Below is a small trained network, with its code and all its weights. Each question gives an input and a target symbol and asks what happens when units are switched off, that is, made to give their printed mean instead of their output.

import numpy as np


def w(rows, s, z=0):
    codes = np.array(rows[::2]) - 128.0
    scale = np.full(codes.shape[1], s)
    scale[-1] = z or s
    return codes * scale


def norm(h):
    return h / np.sqrt((h * h).mean(-1, keepdims=True) + 1e-5)


def f(y):
    return np.maximum(y, 0)


def softmax(a):
    e = np.exp(a - a.max(-1, keepdims=True))
    return e / e.sum(-1, keepdims=True)


def log_softmax(a):
    a = a - a.max(-1, keepdims=True)
    return a - np.log(np.exp(a).sum(-1, keepdims=True))


def net(x, mask):
    ids = ['βδεζηθλμξπτφψω'.index(c) for c in x.split()]
    T = len(ids)
    res = E[ids] + P[:T]
    u = 0
    for l in range(3):
        r = norm(res)
        for j in range(2):
            rows = slice(2 * j, 2 * j + 2)
            q, k, v = (r @ M[l][rows].T for M in (Q, K, V))
            z = softmax(np.where(np.tri(T) > 0, q @ k.T / 2**0.5, -1e9)) @ v
            o = O[l][rows]
            res = res + np.where(mask[u + j], z, o[:, -1]) @ o[:, :-1]
        u += 2
        y = f(norm(res) @ A[l][:, :-1].T + A[l][:, -1])
        res = res + np.where(mask[u : u + 4], y, B[l][:, -1]) @ B[l][:, :-1]
        u += 4
    return log_softmax(norm(res)[-1] @ U[:, :-1].T + U[:, -1])


Q, K, V, O, A, B = {}, {}, {}, {}, {}, {}
E = w([
[253,159,111],'β',
[167,118,168],'δ',
[136,217,103],'ε',
[248,134,82],'ζ',
[93,171,130],'η',
[110,104,97],'θ',
[86,132,151],'λ',
[86,134,157],'μ',
[92,132,147],'ξ',
[94,171,133],'π',
[243,144,81],'τ',
[68,73,132],'φ',
[111,103,98],'ψ',
[111,106,101],'ω',
],0.011)
P = w([
[137,139,251],'0',
[172,128,163],'1',
[137,130,132],'2',
[134,128,84],'3',
[105,123,51],'4',
[83,126,34],'5',
],0.0033)
Q[0] = w([
[129,132,111],'L0H0',
[110,128,116],'L0H0',
[115,203,145],'L0H1',
[4,120,82],'L0H1',
],0.033)
K[0] = w([
[116,134,124],'L0H0',
[126,141,105],'L0H0',
[150,208,91],'L0H1',
[2,172,58],'L0H1',
],0.029)
V[0] = w([
[73,196,2],'L0H0',
[99,174,119],'L0H0',
[210,245,66],'L0H1',
[211,190,85],'L0H1',
],0.0079)
O[0] = w([
[123,94,254,3],'L0H0',
[141,149,156,110],'L0H0',
[139,218,78,64],'L0H1',
[137,228,114,82],'L0H1',
],0.0089,0.0036)
A[0] = w([
[42,181,154,87],'L0N0',
[232,113,176,30],'L0N1',
[251,125,152,47],'L0N2',
[206,118,205,7],'L0N3',
],0.019,0.0018)
B[0] = w([
[7,196,183,253],'L0N0',
[168,185,114,161],'L0N1',
[217,13,120,252],'L0N2',
[112,188,189,157],'L0N3',
],0.018,0.0029)
Q[1] = w([
[110,59,55],'L1H0',
[120,121,100],'L1H0',
[180,72,140],'L1H1',
[58,253,193],'L1H1',
],0.033)
K[1] = w([
[216,37,96],'L1H0',
[119,152,92],'L1H0',
[250,91,140],'L1H1',
[10,240,139],'L1H1',
],0.025)
V[1] = w([
[56,107,48],'L1H0',
[31,140,29],'L1H0',
[38,68,114],'L1H1',
[215,254,71],'L1H1',
],0.0089)
O[1] = w([
[143,200,201,185],'L1H0',
[114,168,217,1],'L1H0',
[76,201,160,20],'L1H1',
[216,3,148,173],'L1H1',
],0.0066,0.00094)
A[1] = w([
[57,94,149,3],'L1N0',
[4,70,102,126],'L1N1',
[101,85,204,183],'L1N2',
[82,131,39,24],'L1N3',
],0.018,0.0016)
B[1] = w([
[159,138,206,204],'L1N0',
[234,107,152,253],'L1N1',
[125,246,167,214],'L1N2',
[145,248,153,162],'L1N3',
],0.017,0.0079)
Q[2] = w([
[96,190,87],'L2H0',
[3,111,41],'L2H0',
[143,63,126],'L2H1',
[195,145,62],'L2H1',
],0.029)
K[2] = w([
[233,185,115],'L2H0',
[149,215,252],'L2H0',
[131,92,142],'L2H1',
[210,101,72],'L2H1',
],0.027)
V[2] = w([
[118,134,148],'L2H0',
[85,35,142],'L2H0',
[78,92,111],'L2H1',
[182,64,250],'L2H1',
],0.022)
O[2] = w([
[145,114,102,81],'L2H0',
[181,175,117,76],'L2H0',
[152,129,94,18],'L2H1',
[179,79,254,254],'L2H1',
],0.019,0.0088)
A[2] = w([
[168,79,182,35],'L2N0',
[50,189,113,240],'L2N1',
[144,5,87,75],'L2N2',
[224,141,125,2],'L2N3',
],0.024,0.002)
B[2] = w([
[89,93,80,250],'L2N0',
[99,136,57,168],'L2N1',
[87,4,111,182],'L2N2',
[191,190,129,230],'L2N3',
],0.035,0.015)
U = w([
[153,30,58,253],'β',
[230,196,79,213],'δ',
[85,171,8,196],'ε',
[133,121,117,61],'ζ',
[44,176,163,139],'η',
[127,120,149,50],'θ',
[118,99,182,112],'λ',
[123,109,153,57],'μ',
[120,108,160,81],'ξ',
[70,156,142,124],'π',
[135,121,123,32],'τ',
[154,111,162,63],'φ',
[130,119,155,59],'ψ',
[144,114,196,118],'ω',
],0.012,0.0044)

Each question gives the input, a string of symbols that net reads in full, and the target symbol t.
The units are the heads (2 rows each of Q, K, V and O) and the neurons (one row each of A and B). Each row of codes is followed by its name. A weight is (code - 128) times the scale printed after its matrix; where a second scale follows, it is the last column's (O, A, B and U).
mask holds one flag per unit, layer by layer, with each layer's heads first. A switched-off unit (its flag False) gives its mean, the last column of its rows in O or B, instead of its output. The means were averaged over made-up inputs and are rounded, as every weight is.
A unit's drop is (log p(t) with every unit on - log p(t) with that unit switched off) / (log p(t) with every unit on - log p(t) with every unit switched off).
The circuit of an input: a set's keep is (log p(t) with only the set's units on - log p(t) with every unit switched off) / (log p(t) with every unit on - log p(t) with every unit switched off). Starting from the 12 units with the biggest drops (on a tie, the unit counted first), units are removed one at a time, each time the one whose removal leaves the highest keep (on an exact tie, the one counted first), for as long as the keep stays at least 0.8.
units of the circuit, in order: the units of the circuit, biggest drop first
top k neurons: the k neurons with the biggest drops, biggest first
k most important neurons of layer l: the k neurons of layer l with the biggest drops, biggest first
drop of u: that unit's drop, to one decimal
input η δ λ, target δ: top 2 neurons : (L0N2; L1N1)
input λ δ λ, target δ: units of the circuit, in order : (L2N2)
input ω δ δ, target δ: top 3 neurons : (L1N3; L0N2; L1N2)
input ω ξ ε δ ω, target δ: 2 most important neurons of layer 2 : (L2N0; L2N2)
input ω η ε β λ, target η: units of the circuit, in order : (L1N2; L0N0)
input φ ε λ, target ε: top 3 neurons : (L0N0; L1N1; L1N2)
input β β δ η θ, target η: units of the circuit, in order : (L0H0; L0H1; L0N0)
input λ λ ψ ε ω, target ε: top 4 neurons : (L0N0; L1N1; L1N2; L2N1)
input ω φ δ δ ψ, target δ: top 3 neurons : (L1N2; L1N1; L1N3)
input τ β δ ω, target δ: 3 most important neurons of layer 1 : (L1N2; L1N1; L1N0)
input δ ε τ δ η ξ, target η: top 2 neurons : (L0N0; L2N3)
input δ τ ε ξ, target ε: top 2 neurons : (L0N0; L1N1)
input λ π ω, target η: top 2 neurons : (L0N3; L1N2)
input ω δ λ δ δ, target ε: top 2 neurons : (L1N1; L0N0)
input ω β λ δ θ, target δ: 2 most important neurons of layer 0 : (L0N0; L0N1)
input τ μ δ θ, target δ: top 3 neurons : (L1N2; L1N1; L0N0)
input δ η ω, target η: most important neuron of layer 2 : (L2N3)
input ξ δ μ, target δ: 3 most important neurons of layer 1 : (L1N2; L1N1; L1N0)
input ψ ψ δ ψ, target δ: 2 most important neurons of layer 2 : (L2N2; L2N3)
input η ω δ δ ε, target ε: top neuron : (L2N1)
input δ ω β δ, target δ: 2 most important neurons of layer 0 : (L0N2; L0N0)
input μ η δ η η ψ, target η: drop of L0H0 : 0.6
input ξ β δ δ ξ, target δ: drop of L0N0 : 0.1
input φ μ δ ξ, target δ: drop of L2N2 : 0.3
input δ λ δ ω ε, target ε: drop of L0H1 : 1.0
